Below is a small trained network, with its code and all its weights. Each question gives an input and a class and asks what happens when units are switched off, that is, made to give their printed mean instead of their output.

import numpy as np


def w(rows, s, z=0):
    codes = np.array(rows[::2]) - 128.0
    scale = np.full(codes.shape[1], s)
    scale[-1] = z or s
    return codes * scale


def f(y):
    return np.maximum(y, 0)


def log_softmax(a):
    a = a - a.max(-1, keepdims=True)
    return a - np.log(np.exp(a).sum(-1, keepdims=True))


def net(x, mask):
    res = np.array(x, float).reshape(1, 8) / 4 @ E
    y = f(res @ A[0][:, :-1].T + A[0][:, -1])
    res = res + np.where(mask, y, B[0][:, -1]) @ B[0][:, :-1]
    return log_softmax(res[-1] @ U[:, :-1].T + U[:, -1])


A, B = {}, {}
E = w([
[204,6,109],'x0',
[117,157,2],'x1',
[235,216,123],'x2',
[129,128,129],'x3',
[130,127,126],'x4',
[127,126,127],'x5',
[126,126,128],'x6',
[130,128,128],'x7',
],0.009)
A[0] = w([
[101,122,135,128],'neuron 1',
[110,120,45,72],'neuron 2',
[197,36,59,44],'neuron 3',
[139,109,228,57],'neuron 4',
[113,145,85,136],'neuron 5',
[76,110,123,88],'neuron 6',
[60,217,141,39],'neuron 7',
[67,58,117,91],'neuron 8',
[122,130,79,56],'neuron 9',
[122,129,83,60],'neuron 10',
[197,172,130,59],'neuron 11',
[83,201,141,111],'neuron 12',
[111,173,140,75],'neuron 13',
[129,151,207,90],'neuron 14',
[129,120,2,160],'neuron 15',
[103,142,45,81],'neuron 16',
[123,98,241,47],'neuron 17',
[75,109,115,158],'neuron 18',
[95,159,129,249],'neuron 19',
[110,140,74,77],'neuron 20',
[168,82,128,57],'neuron 21',
[122,129,75,60],'neuron 22',
[71,70,97,172],'neuron 23',
[200,165,102,91],'neuron 24',
[85,91,120,62],'neuron 25',
[133,126,171,65],'neuron 26',
[127,129,93,93],'neuron 27',
[62,188,146,64],'neuron 28',
[142,141,211,102],'neuron 29',
[127,127,124,111],'neuron 30',
[51,91,138,55],'neuron 31',
[159,134,154,82],'neuron 32',
],0.014,0.016)
B[0] = w([
[172,152,122,143],'neuron 1',
[53,153,137,150],'neuron 2',
[96,34,106,174],'neuron 3',
[1,184,137,158],'neuron 4',
[124,130,179,159],'neuron 5',
[171,160,44,140],'neuron 6',
[87,52,73,155],'neuron 7',
[159,176,74,169],'neuron 8',
[32,161,175,130],'neuron 9',
[42,164,171,130],'neuron 10',
[120,211,16,148],'neuron 11',
[151,54,71,168],'neuron 12',
[98,82,81,136],'neuron 13',
[95,142,90,152],'neuron 14',
[70,155,204,216],'neuron 15',
[54,153,150,156],'neuron 16',
[52,191,134,164],'neuron 17',
[201,171,124,175],'neuron 18',
[226,63,230,248],'neuron 19',
[57,118,141,140],'neuron 20',
[48,8,58,140],'neuron 21',
[41,163,171,132],'neuron 22',
[200,183,129,205],'neuron 23',
[160,185,85,163],'neuron 24',
[115,160,68,137],'neuron 25',
[69,176,158,130],'neuron 26',
[103,152,142,133],'neuron 27',
[87,17,58,151],'neuron 28',
[70,153,102,162],'neuron 29',
[136,136,141,128],'neuron 30',
[150,219,44,147],'neuron 31',
[97,157,102,134],'neuron 32',
],0.0075,0.015)
U = w([
[2,172,173,25],'0',
[153,112,153,255],'1',
[86,29,32,48],'2',
[167,219,23,39],'3',
[152,115,194,184],'4',
[148,118,185,189],'5',
[147,115,189,161],'6',
[151,114,195,142],'7',
],0.011,0.0093)

Each question gives the input, the list of numbers given to net, and the class t.
The units are the neurons (one row each of A and B). Each row of codes is followed by its name. A weight is (code - 128) times the scale printed after its matrix; where a second scale follows, it is the last column's (A, B and U).
mask holds one flag per neuron, in row order. A switched-off neuron (its flag False) gives its mean, the last column of its row in B, instead of its output. The means were averaged over made-up inputs and are rounded, as every weight is.
A unit's drop is (log p(t) with every unit on - log p(t) with that unit switched off) / (log p(t) with every unit on - log p(t) with every unit switched off).
The circuit of an input: a set's keep is (log p(t) with only the set's units on - log p(t) with every unit switched off) / (log p(t) with every unit on - log p(t) with every unit switched off). Starting from the 12 units with the biggest drops (on a tie, the unit counted first), units are removed one at a time, each time the one whose removal leaves the highest keep (on an exact tie, the one counted first), for as long as the keep stays at least 0.8.
units of the circuit, in order: the units of the circuit, biggest drop first
unit that matters most: the unit with the biggest drop
top k neurons: the k neurons with the biggest drops, biggest first
drop when u is switched off: that unit's drop, to one decimal
input [-5,4,1,-1,6,4,5,4], class 6: unit that matters most => neuron 19
input [8,-5,6,-5,5,0,-7,1], class 2: units of the circuit, in order => (neuron 21; neuron 19; neuron 3)
input [8,-6,-1,2,2,-2,2,6], class 2: top 4 neurons => (neuron 21; neuron 19; neuron 3; neuron 15)
input [-4,-4,-6,2,5,-6,1,-2], class 3: units of the circuit, in order => (neuron 31; neuron 15; neuron 6)
input [-8,5,4,3,-1,-2,-5,-4], class 2: units of the circuit, in order => (neuron 7; neuron 28)
input [-1,8,6,4,8,-4,8,-7], class 0: units of the circuit, in order => (neuron 15; neuron 16)
input [-8,3,-4,-4,-1,6,4,-5], class 2: units of the circuit, in order => (neuron 28; neuron 12)
input [-8,6,-7,-3,1,1,-1,-2], class 2: top 3 neurons => (neuron 28; neuron 7; neuron 12)
input [-5,-3,8,-3,-6,2,2,5], class 3: top 3 neurons => (neuron 11; neuron 24; neuron 15)
input [-5,6,5,-1,1,5,-6,-7], class 5: units of the circuit, in order => (neuron 19; neuron 15)
input [2,-8,-1,-7,-3,6,2,2], class 0: units of the circuit, in order => (neuron 4; neuron 17)
input [1,-7,-4,-6,0,-4,6,-6], class 0: top 2 neurons => (neuron 4; neuron 17)
input [-7,-7,8,-4,1,-1,0,5], class 3: top 2 neurons => (neuron 11; neuron 15)
input [-7,-3,-2,0,6,-5,1,-7], class 2: top 4 neurons => (neuron 28; neuron 7; neuron 12; neuron 15)
input [-8,8,0,2,5,3,-3,-7], class 0: units of the circuit, in order => (neuron 15)
input [6,1,8,6,4,3,3,0], class 3: top 2 neurons => (neuron 11; neuron 24)
input [8,2,2,7,0,6,1,-4], class 2: top 3 neurons => (neuron 3; neuron 19; neuron 21)
input [-3,8,7,-1,-6,-5,8,-3], class 0: top 2 neurons => (neuron 15; neuron 16)
input [2,-1,8,-2,1,-8,-4,8], class 3: top 2 neurons => (neuron 11; neuron 24)
input [-6,6,-3,-3,0,8,-5,3], class 4: units of the circuit, in order => (neuron 19)
input [-6,-4,7,7,5,7,-2,-6], class 3: top 2 neurons => (neuron 11; neuron 15)
input [-8,-5,8,7,6,-4,-7,3], class 2: drop when neuron 7 is switched off => 0.2
